Below is a small trained network, with its code and all its weights. Each question gives an input and a target symbol and asks what happens when units are switched off, that is, made to give their printed mean instead of their output.

import numpy as np


def w(rows, s, z=0):
    codes = np.array(rows[::2]) - 128.0
    scale = np.full(codes.shape[1], s)
    scale[-1] = z or s
    return codes * scale


def f(y):
    return y / 2 * (1 + np.tanh(0.7978845608 * (y + 0.044715 * y**3)))


def softmax(a):
    e = np.exp(a - a.max(-1, keepdims=True))
    return e / e.sum(-1, keepdims=True)


def log_softmax(a):
    a = a - a.max(-1, keepdims=True)
    return a - np.log(np.exp(a).sum(-1, keepdims=True))


def net(x, mask):
    ids = ['αβγδεηθλμξπτφψω'.index(c) for c in x.split()]
    T = len(ids)
    res = E[ids] + P[:T]
    q, k, v = (res @ M[0].T for M in (Q, K, V))
    z = softmax(np.where(np.tri(T) > 0, q @ k.T / 3**0.5, -1e9)) @ v
    res = res + np.where(mask[0], z, O[0][:, -1]) @ O[0][:, :-1]
    y = f(res @ A[0][:, :-1].T + A[0][:, -1])
    res = res + np.where(mask[1:13], y, B[0][:, -1]) @ B[0][:, :-1]
    return log_softmax(res[-1] @ U[:, :-1].T + U[:, -1])


Q, K, V, O, A, B = {}, {}, {}, {}, {}, {}
E = w([
[162,114,59,103,98],'α',
[178,118,75,162,103],'β',
[114,212,155,218,93],'γ',
[199,152,132,218,96],'δ',
[123,136,66,147,96],'ε',
[254,146,197,162,126],'η',
[204,18,91,120,131],'θ',
[254,128,119,149,106],'λ',
[155,78,2,144,63],'μ',
[134,36,41,106,123],'ξ',
[233,44,245,141,200],'π',
[125,125,10,175,66],'τ',
[139,154,32,220,54],'φ',
[93,80,13,153,73],'ψ',
[216,111,76,147,66],'ω',
],0.0076)
P = w([
[124,169,19,108,221],'0',
[95,90,190,24,21],'1',
[174,60,109,222,158],'2',
[96,110,204,46,17],'3',
[137,103,66,231,114],'4',
[98,115,211,39,15],'5',
[157,115,109,220,130],'6',
[82,126,201,41,2],'7',
[131,121,96,203,122],'8',
[99,123,213,40,14],'9',
[137,140,98,205,117],'10',
[84,116,202,35,14],'11',
[131,147,99,190,120],'12',
],0.0086)
Q[0] = w([
[103,80,187,128,4],'head 0',
[142,78,81,124,126],'head 0',
[184,102,136,97,112],'head 0',
],0.019)
K[0] = w([
[120,195,91,43,249],'head 0',
[192,114,105,83,97],'head 0',
[132,74,71,95,165],'head 0',
],0.015)
V[0] = w([
[161,229,208,146,165],'head 0',
[167,178,104,241,77],'head 0',
[4,237,101,154,157],'head 0',
],0.023)
O[0] = w([
[16,76,120,135,121,60],'head 0',
[60,220,111,128,135,255],'head 0',
[102,111,250,152,175,128],'head 0',
],0.021,0.008)
A[0] = w([
[115,163,190,30,146,142],'neuron 0',
[127,79,124,128,103,112],'neuron 1',
[98,89,235,71,19,92],'neuron 2',
[127,147,80,212,253,136],'neuron 3',
[42,73,158,171,89,65],'neuron 4',
[105,151,146,67,31,119],'neuron 5',
[146,138,151,57,166,67],'neuron 6',
[159,127,192,162,87,135],'neuron 7',
[57,94,188,49,103,102],'neuron 8',
[102,94,129,165,19,186],'neuron 9',
[155,135,144,57,38,254],'neuron 10',
[61,111,206,53,61,186],'neuron 11',
],0.012,0.005)
B[0] = w([
[129,133,96,118,42,231],'neuron 0',
[190,115,148,147,103,135],'neuron 1',
[110,3,162,199,109,228],'neuron 2',
[103,63,92,119,187,180],'neuron 3',
[165,178,114,212,45,240],'neuron 4',
[155,123,196,163,136,182],'neuron 5',
[165,167,103,165,112,154],'neuron 6',
[99,115,53,99,139,196],'neuron 7',
[200,138,56,132,224,232],'neuron 8',
[177,118,135,91,192,164],'neuron 9',
[42,116,157,146,173,235],'neuron 10',
[121,161,189,3,153,253],'neuron 11',
],0.021,0.019)
U = w([
[84,62,157,196,93,54],'α',
[158,206,170,82,90,116],'β',
[143,119,43,109,200,196],'γ',
[130,79,125,55,125,107],'δ',
[176,159,159,101,172,32],'ε',
[180,120,143,155,94,165],'η',
[125,148,122,77,58,135],'θ',
[93,201,186,212,85,233],'λ',
[151,159,113,17,119,79],'μ',
[92,130,149,216,170,205],'ξ',
[128,139,90,167,60,2],'π',
[105,127,174,85,88,189],'τ',
[149,254,105,127,90,43],'φ',
[106,143,193,58,151,102],'ψ',
[129,80,169,134,162,42],'ω',
],0.0056,0.0052)

Each question gives the input, a string of symbols that net reads in full, and the target symbol t.
The units are the heads (3 rows each of Q, K, V and O) and the neurons (one row each of A and B). Each row of codes is followed by its name. A weight is (code - 128) times the scale printed after its matrix; where a second scale follows, it is the last column's (O, A, B and U).
mask holds one flag per unit, heads first, then neurons. A switched-off unit (its flag False) gives its mean, the last column of its rows in O or B, instead of its output. The means were averaged over made-up inputs and are rounded, as every weight is.
A unit's drop is (log p(t) with every unit on - log p(t) with that unit switched off) / (log p(t) with every unit on - log p(t) with every unit switched off).
The circuit of an input: a set's keep is (log p(t) with only the set's units on - log p(t) with every unit switched off) / (log p(t) with every unit on - log p(t) with every unit switched off). Starting from the 12 units with the biggest drops (on a tie, the unit counted first), units are removed one at a time, each time the one whose removal leaves the highest keep (on an exact tie, the one counted first), for as long as the keep stays at least 0.8.
units of the circuit, in order: the units of the circuit, biggest drop first
unit that matters most: the unit with the biggest drop
top k neurons: the k neurons with the biggest drops, biggest first
drop of u: that unit's drop, to one decimal
input ξ μ δ γ ψ π ω ω δ η, target γ: units of the circuit, in order : [head 0; neuron 7]
input γ μ γ ω α τ α λ, target η: top 3 neurons : [neuron 2; neuron 4; neuron 8]
input ω ω γ η ω α θ η, target λ: top 2 neurons : [neuron 11; neuron 8]
input ε λ γ θ ω ξ γ λ, target δ: top 4 neurons : [neuron 2; neuron 4; neuron 7; neuron 11]
input γ φ γ μ ψ ψ λ η γ, target λ: top 3 neurons : [neuron 8; neuron 2; neuron 7]
input ω ε α φ α τ π, target γ: units of the circuit, in order : [neuron 4; head 0]
input λ γ ω μ ε γ λ ξ γ β γ β, target ψ: top 3 neurons : [neuron 4; neuron 2; neuron 8]
input ω π ξ μ γ, target γ: units of the circuit, in order : [neuron 4]
input α λ γ μ θ μ, target α: units of the circuit, in order : [head 0; neuron 11; neuron 8]
input μ γ μ γ φ β ξ ε λ α, target φ: units of the circuit, in order : [head 0; neuron 2; neuron 6]
input γ α γ α, target η: top 2 neurons : [neuron 2; neuron 4]
input φ δ ω α λ γ ω τ γ α ω δ, target μ: top 3 neurons : [neuron 11; neuron 0; neuron 4]
input φ θ γ ε γ λ δ λ, target μ: top 2 neurons : [neuron 11; neuron 4]
input ω γ γ λ α θ, target λ: unit that matters most : neuron 11
input π γ γ μ η μ δ, target γ: top 2 neurons : [neuron 4; neuron 2]
input ω γ ω φ π λ, target λ: top 3 neurons : [neuron 11; neuron 8; neuron 2]
input ψ δ γ γ α ε α ε η ω, target π: top 4 neurons : [neuron 11; neuron 7; neuron 0; neuron 6]
input η γ μ ω λ γ μ γ α α, target ε: drop of head 0 : 1.5
input γ α φ ε γ β φ γ ω φ, target η: drop of neuron 4 : 5.3
input γ ω α δ ε η β ω, target η: unit that matters most : neuron 2
input φ γ α ξ λ φ α λ α ε, target μ: drop of neuron 11 : 0.5
